Each row is followed by its group and then its class within the group.
[-0.77 0.54 -3.09 -0.29 -0.27 -0.63 2.96 1.94 -0.67 1.46 0.39 -1.17 0.62 0.97 -2.39 1.23 -1.89 0.90 -1.88 0.85 0.08 1.31 -2.26 1.14 -2.76 -1.55 -0.23 1.12 2.07 0.64 -0.33 0.15 -0.16 1.91 -1.23 -1.34 2.62 -1.47 -0.21 0.90 -0.04 0.05 -0.74 -0.48 -2.90 -1.77 1.69 1.49 0.24 0.67 1.23 -0.51 -1.62 0.23 1.32 0.02 0.19 -0.45 0.12 -0.61]
defa > <84>
[-0.44 1.34 -1.39 -0.96 -0.29 0.48 3.57 1.40 1.70 -1.03 0.76 -0.68 -1.33 0.84 -2.02 1.37 -1.54 0.24 -1.00 1.43 -0.27 0.32 -1.53 0.02 -1.08 0.30 0.78 1.45 1.58 -0.57 -0.39 0.03 0.92 0.77 1.00 -0.29 1.85 0.11 1.62 0.10 0.14 0.62 0.51 -1.37 -0.54 -0.85 3.27 2.29 0.61 -2.56 0.67 -0.75 0.57 -1.22 0.51 0.10 0.89 -1.04 -0.06 0.16]
bobim > <89>
[-0.24 1.10 -0.48 -1.41 -0.46 -0.51 0.66 0.90 3.22 -1.04 1.31 -1.49 0.68 0.66 -1.71 0.70 -0.30 -0.03 -0.08 -0.01 -0.23 -0.45 -1.12 -0.38 -0.16 0.07 0.63 1.48 -0.33 0.33 -0.74 1.28 0.84 0.82 1.53 0.03 1.68 -1.44 1.32 -0.38 0.04 -0.44 -0.20 -0.67 0.28 -0.32 1.85 1.16 0.55 -3.28 -0.45 -0.17 6.12 -1.42 1.24 -0.84 -0.26 -1.54 0.21 -0.04]
bobim > <91>
[-0.26 1.18 -2.78 -0.17 0.78 -1.14 2.22 0.98 0.05 1.17 0.34 -1.51 1.24 1.46 -2.14 1.25 -1.40 0.19 -1.07 0.33 0.08 0.97 -2.04 -0.18 -1.72 -2.05 0.07 -0.87 2.05 0.72 -1.13 0.09 -0.47 2.16 -0.64 -0.63 1.32 0.51 -0.65 0.46 0.34 -0.90 -0.01 -0.79 -2.53 0.33 0.47 0.71 0.36 0.33 0.46 0.20 -0.57 -0.43 0.64 -0.16 0.16 -1.62 0.05 0.32]
defa > <84>
[-1.28 1.11 -1.38 -1.55 0.28 -0.38 2.04 0.45 1.80 -1.07 -0.59 -0.99 -1.01 0.63 -1.85 0.88 -2.15 3.12 -0.04 1.21 0.02 0.43 -1.51 0.54 -1.60 -0.07 0.93 2.62 0.44 0.59 -0.01 -0.44 1.37 0.24 3.85 0.12 0.84 -0.43 2.05 1.07 0.76 -0.31 0.09 -0.84 1.37 -0.76 2.23 1.86 0.63 0.96 0.64 -0.81 1.11 -1.53 0.38 -0.80 0.23 -0.69 0.18 0.40]
bobim > <91>
[-0.87 0.66 -3.10 -0.46 0.20 -0.10 1.54 0.75 0.73 2.40 0.26 -1.31 0.40 0.57 -1.96 1.10 -1.95 1.01 -0.80 -1.90 -0.06 0.57 -2.29 -0.67 -2.16 -0.44 -0.62 0.05 1.30 0.45 -0.17 0.39 0.13 1.70 -1.00 -0.97 0.63 -0.93 0.19 0.58 0.64 0.09 -0.77 -1.06 -2.65 0.43 1.15 0.71 0.78 1.92 -0.08 -1.54 -1.10 -0.90 -0.14 -0.03 -0.36 -0.58 -0.14 1.84]
defa > <80>
[-1.95 0.95 -1.13 0.42 -0.27 -1.07 1.70 1.10 1.14 1.60 1.18 -0.44 -0.24 0.89 -2.51 2.72 -0.70 0.07 -0.44 0.52 -0.09 0.33 -2.07 -0.68 -1.95 -1.23 -0.14 -0.13 0.40 -0.88 -0.80 -0.30 0.34 1.22 0.32 -0.63 1.43 0.30 0.31 0.19 0.79 -0.01 -0.35 -2.00 -1.43 0.81 1.32 0.86 2.20 -0.73 0.76 0.27 0.15 -1.44 0.31 -0.29 0.51 0.49 0.58 -0.34]
defa > <80>
[-0.89 0.18 -1.85 0.96 -1.02 0.13 0.90 0.92 1.07 1.23 0.75 -1.62 1.95 1.78 -2.83 2.15 -1.08 -0.34 -1.23 -0.18 0.33 1.26 -2.04 0.32 -2.55 -0.61 0.36 1.66 0.28 -0.23 -1.16 0.31 0.40 2.29 0.07 -0.71 1.37 -0.04 0.51 0.25 -0.16 -1.44 -0.05 -1.19 -1.64 -0.65 0.83 1.28 1.16 -4.52 0.86 1.80 -0.26 -0.68 1.02 0.87 0.95 0.26 1.38 -0.84]
defa > <84>
[-0.40 -0.66 -1.85 0.80 -1.28 -0.64 0.32 0.50 0.69 1.48 -0.48 -0.59 1.10 1.20 -1.59 1.58 -1.45 1.10 -0.91 0.65 0.31 1.50 -1.51 -0.79 -2.71 -0.88 0.37 0.85 1.08 -0.40 -0.45 -0.10 0.01 2.15 -0.11 0.22 1.94 -0.07 0.86 -1.38 0.89 -1.72 0.41 -0.28 -1.03 -0.41 0.89 0.26 1.06 -2.46 0.73 0.83 -0.68 -0.94 0.54 0.12 0.41 0.19 0.60 0.04]
defa > <80>
[-0.33 1.87 -0.53 -0.30 -2.03 -0.25 0.00 2.58 3.33 -0.56 1.46 -1.18 1.26 1.59 -2.39 0.93 -0.65 -0.74 -1.00 -0.05 1.00 2.44 -1.19 -1.70 0.10 0.78 2.18 -0.57 -0.50 -0.33 0.17 0.85 1.55 -0.09 2.42 1.07 3.11 1.33 2.58 0.62 1.46 -1.91 0.04 -2.20 0.01 -3.58 0.98 2.12 0.93 -6.12 -0.78 1.47 2.76 -1.45 1.34 0.46 1.73 -0.34 1.38 -1.37]
bobim > <89>
[-0.48 -0.51 -1.57 0.05 0.13 -0.58 0.94 1.34 0.38 1.83 0.85 -1.48 0.81 1.20 -2.90 0.31 -1.52 0.57 -0.42 1.95 -0.13 1.31 -2.80 -0.70 -4.22 -1.55 1.11 4.46 1.58 0.11 -0.89 0.76 0.71 2.59 -0.85 -0.86 1.84 -0.35 -0.58 0.46 0.29 -0.70 1.32 -1.32 -2.11 -1.30 1.34 -0.48 -1.54 -0.61 1.02 -1.79 -0.03 -0.48 1.88 0.02 0.22 -0.03 0.38 1.22]
defa > <84>
[-0.60 1.22 -1.99 -1.04 0.74 0.70 2.09 0.47 1.16 0.31 0.31 -0.49 0.55 0.83 -1.37 0.66 -1.43 0.12 -0.53 1.17 0.13 0.01 -1.97 -0.36 -1.15 0.60 1.00 2.24 0.96 -0.33 -0.86 0.13 1.30 0.11 1.64 0.71 2.25 1.06 1.59 0.10 0.66 -0.27 0.63 -1.11 1.23 -0.99 1.58 1.39 0.58 -1.36 0.83 -0.74 1.48 -1.72 1.02 0.08 0.36 0.23 0.47 -0.44]
bobim > <89>
[-0.31 1.36 -1.54 0.68 -0.77 -0.73 0.96 1.48 1.46 2.07 1.77 0.15 1.16 0.67 -2.26 2.34 -0.19 0.60 -0.45 -0.13 -0.34 1.45 -2.51 -1.10 -2.33 -0.92 0.59 -0.04 0.88 0.13 0.15 0.52 0.37 1.42 0.40 -0.98 1.11 -0.39 -0.25 1.59 0.60 -2.07 -0.23 -0.43 -1.08 -0.43 0.88 1.00 0.29 -2.03 0.87 0.55 -0.02 -0.90 1.65 0.48 0.63 -0.29 -2.85 0.06]
defa > <84>
[-0.45 0.99 -1.69 -1.16 -0.25 -0.13 1.79 0.94 0.84 1.45 1.69 -0.71 -0.75 0.82 -2.06 0.29 -1.59 0.07 -1.13 0.67 0.10 1.21 -2.04 -1.28 -2.21 -1.02 0.59 0.73 1.25 1.23 0.68 0.04 0.69 1.99 1.08 0.30 1.18 -0.52 0.26 -0.13 0.96 -0.62 0.83 -0.98 -1.05 -0.49 0.69 0.56 -0.30 -1.82 0.98 0.77 -0.51 -0.78 1.58 -0.04 1.94 -0.10 -0.22 -0.17]
defa > <80>
[-0.31 0.84 -1.31 -1.93 0.60 0.19 2.81 0.29 0.67 -0.45 -0.30 -1.72 -2.56 0.99 -1.62 0.05 -1.00 -0.74 0.22 0.70 0.00 0.03 -1.59 0.50 -1.71 -0.33 -0.62 1.41 0.78 -0.89 -0.53 -0.68 0.57 1.42 0.95 0.15 0.38 -0.56 0.57 -1.52 0.08 0.51 -0.64 -0.91 -0.49 0.52 2.60 1.35 -2.94 1.81 0.94 -0.85 -0.55 -0.36 0.09 -0.49 -0.80 1.74 -0.50 0.50]
bobim > <91>
[-0.77 0.06 -1.15 -0.16 -0.85 -0.90 2.61 1.39 1.71 1.53 1.62 -0.45 -0.75 -0.12 -2.31 0.22 -0.47 0.09 0.16 0.73 -0.01 0.85 -4.01 -0.80 -4.20 -0.87 0.00 3.36 2.59 -0.20 0.02 0.41 0.62 1.80 0.77 -0.09 2.66 0.16 0.62 -0.03 0.69 -0.57 0.48 -0.60 -1.29 0.15 1.08 0.45 -0.26 -2.57 1.11 0.60 1.57 -1.89 0.48 0.10 1.39 1.44 -0.01 0.44]
defa > <80>
[-0.71 -0.05 -2.35 0.37 -1.75 -0.52 1.89 1.07 2.36 0.61 1.53 -1.06 0.53 0.22 -2.03 2.16 -2.24 0.87 -0.60 -0.15 -0.11 0.85 -1.34 -0.15 -0.82 -0.88 -0.61 0.30 1.49 -0.09 -0.76 -0.24 0.82 0.67 -1.03 -1.01 1.95 0.26 1.44 -0.14 0.77 -0.40 -1.02 -0.75 -2.48 -2.33 0.73 0.70 1.89 -0.87 -0.41 0.11 -1.09 -2.08 1.81 -0.11 0.43 -1.35 0.43 0.17]
defa > <80>
[-0.95 0.92 -1.06 -0.77 -1.06 -0.01 3.06 1.28 2.39 -0.17 1.47 -0.11 0.17 0.85 -2.23 1.75 -0.75 -0.48 -3.37 0.17 0.37 0.93 -1.62 0.02 0.54 -0.35 0.57 -0.92 0.78 -0.16 -0.50 0.46 1.57 0.28 2.68 0.62 2.02 0.82 1.65 0.69 1.43 -1.41 -0.75 -2.21 -1.14 -1.79 1.69 1.77 0.94 -6.12 -0.21 0.28 1.71 -1.73 -1.97 -0.04 2.47 -0.83 0.07 -0.42]
bobim > <89>
[-0.17 -0.46 -1.73 -0.32 1.75 -1.63 1.44 0.42 0.00 1.18 0.25 -0.13 -0.02 0.64 -1.89 0.11 -1.08 -0.19 -0.03 0.41 -0.51 0.37 -2.77 -0.83 -4.40 -1.08 0.43 2.69 1.60 0.10 0.11 -0.09 0.17 1.68 -0.43 -0.75 1.23 0.09 -0.52 -0.16 1.21 0.02 -0.39 -0.28 -1.21 0.21 0.89 1.14 1.02 3.28 1.01 -0.06 -1.45 -0.84 0.19 -0.42 -0.93 0.04 -0.01 0.36]
defa > <84>
[-0.98 2.06 -2.26 -1.17 0.69 -0.32 2.03 0.91 1.39 0.05 0.28 -1.04 0.66 1.21 -2.71 1.44 -0.91 0.67 -0.94 0.73 -0.57 0.94 -2.27 0.10 -1.84 -0.59 1.64 0.25 1.32 0.61 -0.32 0.37 1.26 0.69 1.28 0.45 1.60 0.26 1.63 1.19 0.94 -1.07 0.04 -1.43 -0.17 -1.11 1.36 0.87 0.66 -1.65 1.18 0.11 -1.50 -2.50 0.56 -0.39 1.07 -1.22 -0.42 0.04]
bobim > <91>
[-0.34 0.80 -2.32 -0.27 -0.81 -0.61 2.05 0.87 2.57 0.17 -0.03 -1.49 0.00 0.35 -1.46 1.99 -1.26 0.47 -0.48 1.29 0.74 0.45 -1.76 -0.34 -0.87 -0.55 0.48 -0.94 0.60 0.46 -0.86 0.23 0.04 0.38 1.63 0.44 1.44 0.78 2.15 -0.18 0.60 -0.29 -0.04 -2.61 0.61 -0.19 1.40 2.07 1.07 -2.41 0.00 0.01 1.71 -1.99 0.82 -0.49 0.34 -1.32 1.46 -0.05]
bobim > <91>
[-0.59 0.50 -1.97 -0.35 1.02 -0.55 1.37 0.55 0.35 1.19 0.10 -0.12 -0.25 1.27 -2.39 0.46 -1.25 0.59 -0.96 1.13 0.00 1.48 -2.55 -0.53 -3.72 -1.16 -0.06 1.28 1.86 0.09 -0.57 0.43 0.61 0.92 -0.47 -0.79 0.63 -0.61 -0.86 1.22 -0.10 -0.83 0.15 -0.69 -1.43 -0.10 1.00 0.92 0.34 -0.01 2.27 0.24 -0.21 -0.54 -0.12 -0.19 -0.08 -0.45 -0.49 -0.45]
defa > <80>
[0.21 0.27 -2.97 -0.35 -1.18 0.07 1.85 1.19 -0.44 1.12 -0.86 -0.94 0.69 1.06 -2.69 1.19 -1.78 1.25 -0.47 0.08 0.04 1.22 -2.77 -0.66 -2.92 -0.99 0.04 0.67 1.19 -0.35 -0.74 0.11 0.54 2.82 -2.85 -0.80 1.00 0.27 -0.83 0.91 -0.45 -0.60 -0.07 -0.10 -1.20 0.32 1.31 0.61 0.23 1.27 0.92 0.40 -2.63 -0.05 0.89 0.06 0.32 -1.10 0.03 0.91]
defa > <84>
[-0.98 0.15 -0.21 -0.30 -0.40 -1.20 0.39 -3.16 0.99 0.93 0.66 -1.06 0.25 1.13 -2.28 0.64 -1.30 0.60 -0.76 -0.78 0.19 1.77 -2.08 -1.74 -1.86 -0.70 -0.29 1.80 1.27 -0.05 -0.31 0.38 -0.03 1.41 -0.29 -0.92 1.41 -0.06 -1.29 1.05 0.05 -0.77 0.08 -0.24 -1.86 1.62 0.33 0.82 0.83 -1.04 1.18 1.80 -0.39 -0.24 0.45 -0.77 -0.18 -0.46 -0.17 0.23]
defa > <84>
[-1.40 0.25 -1.70 0.25 -1.25 -0.41 1.70 0.51 0.91 0.85 0.64 -1.00 -0.19 1.54 -2.62 1.91 -1.21 1.06 -1.19 0.39 0.23 1.55 -1.52 -0.47 -2.06 -0.41 0.29 1.24 1.55 -0.33 -1.62 0.27 1.08 1.24 0.26 -0.51 1.41 -0.13 -0.02 -1.28 0.98 -0.26 -0.58 -1.26 -1.37 -0.53 2.35 1.77 0.78 -2.39 0.56 0.62 -0.58 -0.72 1.34 0.53 0.41 -0.32 0.74 -0.49]
defa > <84>
[-1.99 0.17 -2.03 -0.27 0.79 -0.41 1.43 0.82 0.46 0.85 -0.25 -1.29 -0.27 0.22 -1.85 0.22 -1.99 2.85 -0.44 0.72 -0.07 1.27 -2.60 -0.58 -3.46 -0.92 -0.09 2.28 2.23 -0.14 -0.14 0.68 0.51 1.79 -0.55 -0.69 1.43 -0.05 -0.08 0.28 0.45 -0.72 0.20 1.20 -1.85 0.19 0.82 0.53 0.38 -1.28 1.43 0.39 -1.18 -0.57 0.40 0.60 0.63 -0.46 -0.02 0.67]
defa > <84>
[-0.88 1.10 -1.55 -1.28 -0.84 -0.24 2.17 0.72 2.51 -0.30 0.76 -0.72 -0.65 0.27 -1.58 0.74 -1.13 0.67 0.72 0.53 0.19 0.13 -1.64 0.45 -1.07 -0.30 -0.25 0.74 0.88 -0.31 0.48 0.62 0.54 0.70 0.19 0.02 1.45 -0.03 1.09 -0.09 0.52 -0.20 -1.12 -1.21 -0.67 0.14 1.31 1.82 0.62 -4.00 0.76 -0.62 2.35 -1.34 0.98 0.80 0.30 -0.88 -0.12 0.74]
bobim > <91>
[-0.94 0.09 -0.84 0.09 0.08 -1.77 1.90 1.75 0.74 2.43 0.90 -1.83 0.19 -0.11 -1.90 0.56 -2.09 0.55 -0.18 -0.05 -0.59 0.98 -2.31 -0.37 -4.60 -1.95 -0.18 2.35 1.90 0.05 -0.50 0.24 0.51 1.93 -0.80 -0.87 1.32 -0.19 0.04 0.46 0.52 -0.27 -0.04 -0.69 -1.28 0.79 1.00 1.52 0.28 1.54 1.52 -0.26 -0.55 -0.15 1.19 0.00 0.80 -1.76 -0.15 0.70]
defa > <80>
[-0.85 0.68 -0.38 0.50 -1.49 0.27 0.37 0.77 0.96 0.03 0.96 -1.78 0.96 0.81 -1.29 1.23 -0.77 -0.31 0.19 0.05 0.30 2.46 -1.50 -1.29 0.54 1.01 1.68 0.21 0.91 0.81 -0.68 0.15 1.39 0.47 2.13 -0.30 2.39 0.88 1.33 0.98 0.45 -1.27 0.47 -2.00 0.75 -0.67 0.91 0.54 0.52 -4.61 -0.19 0.88 1.58 -1.51 1.82 0.03 0.59 -0.99 0.59 0.52]
bobim > <91>
[-0.68 0.55 -1.65 -0.85 0.73 0.00 3.87 1.16 2.82 -0.75 -0.10 -1.95 -0.87 0.86 -2.01 0.71 -1.85 0.35 0.35 0.62 0.04 0.00 -1.19 0.22 -1.00 -1.11 0.24 2.25 0.91 0.55 1.16 -0.28 0.48 0.85 -0.16 -0.20 1.98 -0.64 0.44 0.31 -0.18 0.18 -0.65 -1.02 -1.35 -0.37 1.71 1.99 0.41 -0.43 0.19 -0.52 0.44 -1.91 -0.01 0.02 -0.02 -1.99 0.51 0.32]
bobim > <91>
